Below are the code and all the weights of a small trained network. Each question names an input and a class and asks about switching units off, where a switched-off unit gives its printed mean instead of its output.

import numpy as np


def w(rows, s, z=0):
    codes = np.array(rows[::2]) - 128.0
    scale = np.full(codes.shape[1], s)
    scale[-1] = z or s
    return codes * scale


def norm(h):
    return h / np.sqrt((h * h).mean(-1, keepdims=True) + 1e-5)


def f(y):
    return np.maximum(y, 0)


def log_softmax(a):
    a = a - a.max(-1, keepdims=True)
    return a - np.log(np.exp(a).sum(-1, keepdims=True))


def net(x, mask):
    res = np.array(x, float).reshape(1, 3) / 4 @ E
    u = 0
    for l in range(2):
        y = f(norm(res) @ A[l][:, :-1].T + A[l][:, -1])
        res = res + np.where(mask[u : u + 8], y, B[l][:, -1]) @ B[l][:, :-1]
        u += 8
    return log_softmax(norm(res)[-1] @ U[:, :-1].T + U[:, -1])


A, B = {}, {}
E = w([
[150,86,33,85,145],'x0',
[169,99,196,3,150],'x1',
[112,115,116,102,51],'x2',
],0.0051)
A[0] = w([
[121,60,119,113,10,102],'0.n0',
[111,104,103,86,78,140],'0.n1',
[137,122,144,120,104,18],'0.n2',
[157,61,14,103,156,57],'0.n3',
[137,107,135,111,101,5],'0.n4',
[157,125,125,144,217,10],'0.n5',
[174,102,150,68,134,61],'0.n6',
[127,112,63,133,139,59],'0.n7',
],0.012,0.003)
B[0] = w([
[97,179,152,173,244,226],'0.n0',
[114,159,173,73,196,197],'0.n1',
[111,107,138,109,121,135],'0.n2',
[151,155,254,16,121,254],'0.n3',
[124,149,89,159,156,140],'0.n4',
[5,195,167,102,231,177],'0.n5',
[153,170,49,177,68,219],'0.n6',
[231,128,146,26,94,182],'0.n7',
],0.0077,0.0063)
A[1] = w([
[101,81,254,186,94,3],'1.n0',
[133,111,100,110,104,68],'1.n1',
[194,131,163,35,162,200],'1.n2',
[198,139,162,77,129,76],'1.n3',
[116,106,120,120,108,75],'1.n4',
[159,216,168,210,104,217],'1.n5',
[121,124,173,144,86,76],'1.n6',
[3,61,155,93,128,12],'1.n7',
],0.0077,0.0026)
B[1] = w([
[145,76,190,46,109,154],'1.n0',
[166,81,147,90,138,128],'1.n1',
[114,80,87,255,88,254],'1.n2',
[142,131,94,154,139,190],'1.n3',
[151,122,151,139,118,128],'1.n4',
[183,98,79,81,136,230],'1.n5',
[147,143,146,130,129,138],'1.n6',
[124,110,51,75,143,130],'1.n7',
],0.009,0.0081)
U = w([
[180,108,12,200,145,194],'0',
[63,170,183,133,244,203],'1',
[205,78,200,32,121,166],'2',
[126,132,100,59,174,209],'3',
[17,133,124,101,59,36],'4',
[9,113,133,122,61,24],'5',
[29,91,110,119,88,22],'6',
[37,121,136,115,63,3],'7',
],0.012,0.0059)

Each question gives the input, the list of numbers given to net, and the class t.
The units are the neurons (one row each of A and B). Each row of codes is followed by its name. A weight is (code - 128) times the scale printed after its matrix; where a second scale follows, it is the last column's (A, B and U).
mask holds one flag per neuron, layer by layer. A switched-off neuron (its flag False) gives its mean, the last column of its row in B, instead of its output. The means were averaged over made-up inputs and are rounded, as every weight is.
A unit's drop is (log p(t) with every unit on - log p(t) with that unit switched off) / (log p(t) with every unit on - log p(t) with every unit switched off).
The circuit of an input: a set's keep is (log p(t) with only the set's units on - log p(t) with every unit switched off) / (log p(t) with every unit on - log p(t) with every unit switched off). Starting from the 12 units with the biggest drops (on a tie, the unit counted first), units are removed one at a time, each time the one whose removal leaves the highest keep (on an exact tie, the one counted first), for as long as the keep stays at least 0.8.
units of the circuit, in order: the units of the circuit, biggest drop first
unit that matters most: the unit with the biggest drop
k most important neurons: the k neurons with the biggest drops, biggest first
k most important neurons of layer l: the k neurons of layer l with the biggest drops, biggest first
drop of u: that unit's drop, to one decimal
input [-3,-4,5], class 1: unit that matters most => 0.n0
input [-5,3,-4], class 2: 3 most important neurons of layer 1 => [1.n0, 1.n2, 1.n5]
input [-1,3,-3], class 3: 3 most important neurons of layer 0 => [0.n3, 0.n7, 0.n6]
input [2,5,7], class 1: 4 most important neurons => [0.n0, 0.n1, 0.n7, 1.n5]
input [-6,-3,4], class 2: 3 most important neurons of layer 1 => [1.n2, 1.n0, 1.n5]
input [0,4,3], class 0: 2 most important neurons => [0.n6, 0.n5]
input [-8,-6,4], class 2: units of the circuit, in order => [1.n0, 0.n6, 1.n5]
input [8,1,5], class 2: 3 most important neurons of layer 0 => [0.n3, 0.n7, 0.n5]
input [5,-4,-4], class 2: 2 most important neurons => [0.n3, 0.n7]
input [7,-1,2], class 2: 2 most important neurons => [0.n3, 0.n7]
input [-2,-3,0], class 3: 2 most important neurons of layer 0 => [0.n3, 0.n6]
input [8,-3,7], class 2: 3 most important neurons => [0.n3, 0.n7, 0.n5]
input [-8,-2,-5], class 2: units of the circuit, in order => [0.n0, 1.n0]
input [-5,7,8], class 1: 3 most important neurons of layer 0 => [0.n0, 0.n1, 0.n7]
input [4,3,8], class 1: units of the circuit, in order => [0.n0]
input [7,-6,-7], class 1: 2 most important neurons => [0.n5, 0.n3]
input [5,8,-4], class 0: 2 most important neurons => [1.n2, 0.n6]
input [7,-2,-7], class 1: 3 most important neurons => [0.n5, 1.n5, 1.n0]
input [4,4,0], class 0: 2 most important neurons => [1.n2, 0.n6]
input [8,-1,-6], class 2: unit that matters most => 0.n3
input [-4,1,-2], class 2: 2 most important neurons of layer 0 => [0.n7, 0.n0]
input [-5,7,1], class 0: 2 most important neurons of layer 0 => [0.n3, 0.n6]
input [-7,7,-4], class 0: 2 most important neurons of layer 1 => [1.n2, 1.n3]
input [6,2,8], class 1: drop of 1.n5 => 0.1
input [-6,-3,-1], class 2: drop of 1.n2 => 0.2
input [2,-1,6], class 1: drop of 0.n0 => 0.1
